Below is a small trained network, with its code and all its weights. Each question gives an input and a class and asks what happens when units are switched off, that is, made to give their printed mean instead of their output.

import numpy as np


def w(rows, s, z=0):
    codes = np.array(rows[::2]) - 128.0
    scale = np.full(codes.shape[1], s)
    scale[-1] = z or s
    return codes * scale


def f(y):
    return np.maximum(y, 0)


def log_softmax(a):
    a = a - a.max(-1, keepdims=True)
    return a - np.log(np.exp(a).sum(-1, keepdims=True))


def net(x, mask):
    res = np.array(x, float).reshape(1, 7) / 4 @ E
    y = f(res @ A[0][:, :-1].T + A[0][:, -1])
    res = res + np.where(mask, y, B[0][:, -1]) @ B[0][:, :-1]
    return log_softmax(res[-1] @ U[:, :-1].T + U[:, -1])


A, B = {}, {}
E = w([
[252,157,176,53,78,81],'x0',
[146,132,122,134,63,135],'x1',
[91,55,238,148,85,157],'x2',
[129,27,82,123,185,23],'x3',
[74,191,201,199,89,35],'x4',
[11,128,80,16,62,110],'x5',
[132,94,41,184,1,135],'x6',
],0.0084)
A[0] = w([
[30,91,136,120,104,139,184],'n0',
[230,93,98,118,130,54,182],'n1',
[189,177,173,207,132,201,196],'n2',
[114,70,182,125,197,90,102],'n3',
[91,76,113,151,53,160,107],'n4',
[101,66,107,155,42,182,135],'n5',
[125,96,128,50,136,142,106],'n6',
[71,116,22,110,228,143,226],'n7',
[54,177,134,46,162,106,162],'n8',
[81,128,87,103,126,45,161],'n9',
[70,107,144,93,42,163,199],'n10',
[102,180,118,226,158,81,253],'n11',
[114,141,186,20,122,94,101],'n12',
[177,126,171,124,188,178,162],'n13',
[150,105,98,140,49,79,211],'n14',
[153,175,168,160,112,199,153],'n15',
[144,163,158,254,104,138,133],'n16',
[80,188,117,128,132,134,164],'n17',
[176,101,129,124,157,31,142],'n18',
[150,121,164,75,116,191,106],'n19',
[157,30,142,139,130,103,126],'n20',
[160,142,80,147,68,60,159],'n21',
[155,86,161,96,218,170,212],'n22',
[184,54,249,150,171,141,189],'n23',
[103,153,28,80,180,178,170],'n24',
[187,95,80,174,97,105,152],'n25',
[76,152,122,44,47,66,166],'n26',
[150,106,96,132,143,227,154],'n27',
[97,77,101,129,12,147,114],'n28',
[74,108,95,186,31,144,227],'n29',
[126,155,186,95,127,133,156],'n30',
[96,189,152,16,149,132,149],'n31',
[89,84,117,118,58,185,131],'n32',
[243,158,111,118,79,103,178],'n33',
[152,167,156,133,90,191,141],'n34',
[218,118,46,121,154,103,173],'n35',
[113,91,70,74,108,155,238],'n36',
[94,160,151,88,125,75,202],'n37',
],0.0098,0.004)
B[0] = w([
[65,170,165,143,66,118,210],'n0',
[188,26,133,121,120,128,205],'n1',
[215,223,175,151,204,146,226],'n2',
[20,67,222,99,152,71,197],'n3',
[75,129,163,145,76,183,186],'n4',
[71,107,186,140,88,247,198],'n5',
[97,144,77,105,143,135,170],'n6',
[48,100,73,249,179,110,254],'n7',
[77,170,56,107,119,50,201],'n8',
[128,128,110,159,79,83,201],'n9',
[91,197,112,72,51,175,205],'n10',
[136,198,222,254,140,42,217],'n11',
[111,138,100,47,130,85,186],'n12',
[140,135,159,66,227,162,203],'n13',
[176,90,130,134,16,151,196],'n14',
[201,213,131,112,146,151,193],'n15',
[186,181,185,202,142,151,205],'n16',
[139,162,90,146,99,101,170],'n17',
[152,40,161,144,105,87,191],'n18',
[169,158,104,58,132,184,168],'n19',
[101,86,162,118,108,139,182],'n20',
[170,63,138,171,61,97,188],'n21',
[98,94,137,76,225,124,223],'n22',
[121,111,239,46,179,122,240],'n23',
[87,92,49,174,181,138,219],'n24',
[172,83,158,149,118,146,186],'n25',
[95,139,50,41,25,100,216],'n26',
[130,147,102,120,181,187,197],'n27',
[110,104,138,123,48,206,204],'n28',
[117,139,175,199,36,208,224],'n29',
[142,155,138,83,166,102,172],'n30',
[117,157,59,57,128,81,195],'n31',
[95,160,131,134,105,209,188],'n32',
[221,88,95,115,136,134,206],'n33',
[165,168,133,123,139,183,179],'n34',
[166,53,93,157,166,128,211],'n35',
[72,112,58,164,107,165,208],'n36',
[121,161,132,87,83,46,185],'n37',
],0.0066,0.012)
U = w([
[85,72,213,69,214,90,132],'0',
[94,143,74,213,154,57,87],'1',
[113,153,20,39,102,54,120],'2',
[207,199,159,200,167,101,212],'3',
[90,133,115,137,67,229,92],'4',
[214,156,102,60,208,186,2],'5',
[111,74,22,147,254,165,182],'6',
[227,30,90,137,88,94,197],'7',
],0.0089,0.0013)

Each question gives the input, the list of numbers given to net, and the class t.
The units are the neurons (one row each of A and B). Each row of codes is followed by its name. A weight is (code - 128) times the scale printed after its matrix; where a second scale follows, it is the last column's (A, B and U).
mask holds one flag per neuron, in row order. A switched-off neuron (its flag False) gives its mean, the last column of its row in B, instead of its output. The means were averaged over made-up inputs and are rounded, as every weight is.
A unit's drop is (log p(t) with every unit on - log p(t) with that unit switched off) / (log p(t) with every unit on - log p(t) with every unit switched off).
The circuit of an input: a set's keep is (log p(t) with only the set's units on - log p(t) with every unit switched off) / (log p(t) with every unit on - log p(t) with every unit switched off). Starting from the 12 units with the biggest drops (on a tie, the unit counted first), units are removed one at a time, each time the one whose removal leaves the highest keep (on an exact tie, the one counted first), for as long as the keep stays at least 0.8.
circuit, biggest first: the units of the circuit, biggest drop first
unit that matters most: the unit with the biggest drop
k most important neurons: the k neurons with the biggest drops, biggest first
drop of u: that unit's drop, to one decimal
input [4,6,-6,-6,1,-4,-2], class 5: 3 most important neurons	n33, n7, n29
input [-2,-4,-7,6,1,4,-4], class 1: most important neuron	n7
input [-1,-4,4,-8,-5,8,-3], class 2: circuit, biggest first	n31, n8
input [-5,-2,1,8,-4,-6,7], class 7: circuit, biggest first	n25, n1
input [4,8,-3,1,0,0,-7], class 2: circuit, biggest first	n31, n12
input [-8,-7,-3,-5,6,5,-8], class 1: 2 most important neurons	n11, n7
input [-8,-8,0,-2,-4,-8,3], class 3: 2 most important neurons	n11, n2
input [-6,3,-2,6,1,-3,7], class 4: 2 most important neurons	n29, n5
input [6,0,-3,-1,-2,3,6], class 7: 2 most important neurons	n33, n21
input [-3,-8,5,-8,2,8,-2], class 2: 2 most important neurons	n8, n31
input [3,1,3,8,-8,-1,-1], class 0: 3 most important neurons	n23, n3, n20
input [-2,1,-6,1,0,0,1], class 1: 2 most important neurons	n22, n13
input [-3,-2,-6,-5,-6,6,-3], class 6: drop of n7	0.8
input [5,5,7,6,-4,0,8], class 4: unit that matters most	n5
input [5,7,-6,-1,4,-4,-1], class 7: drop of n21	0.5
input [-4,8,-2,1,8,-5,3], class 3: drop of n28	0.0
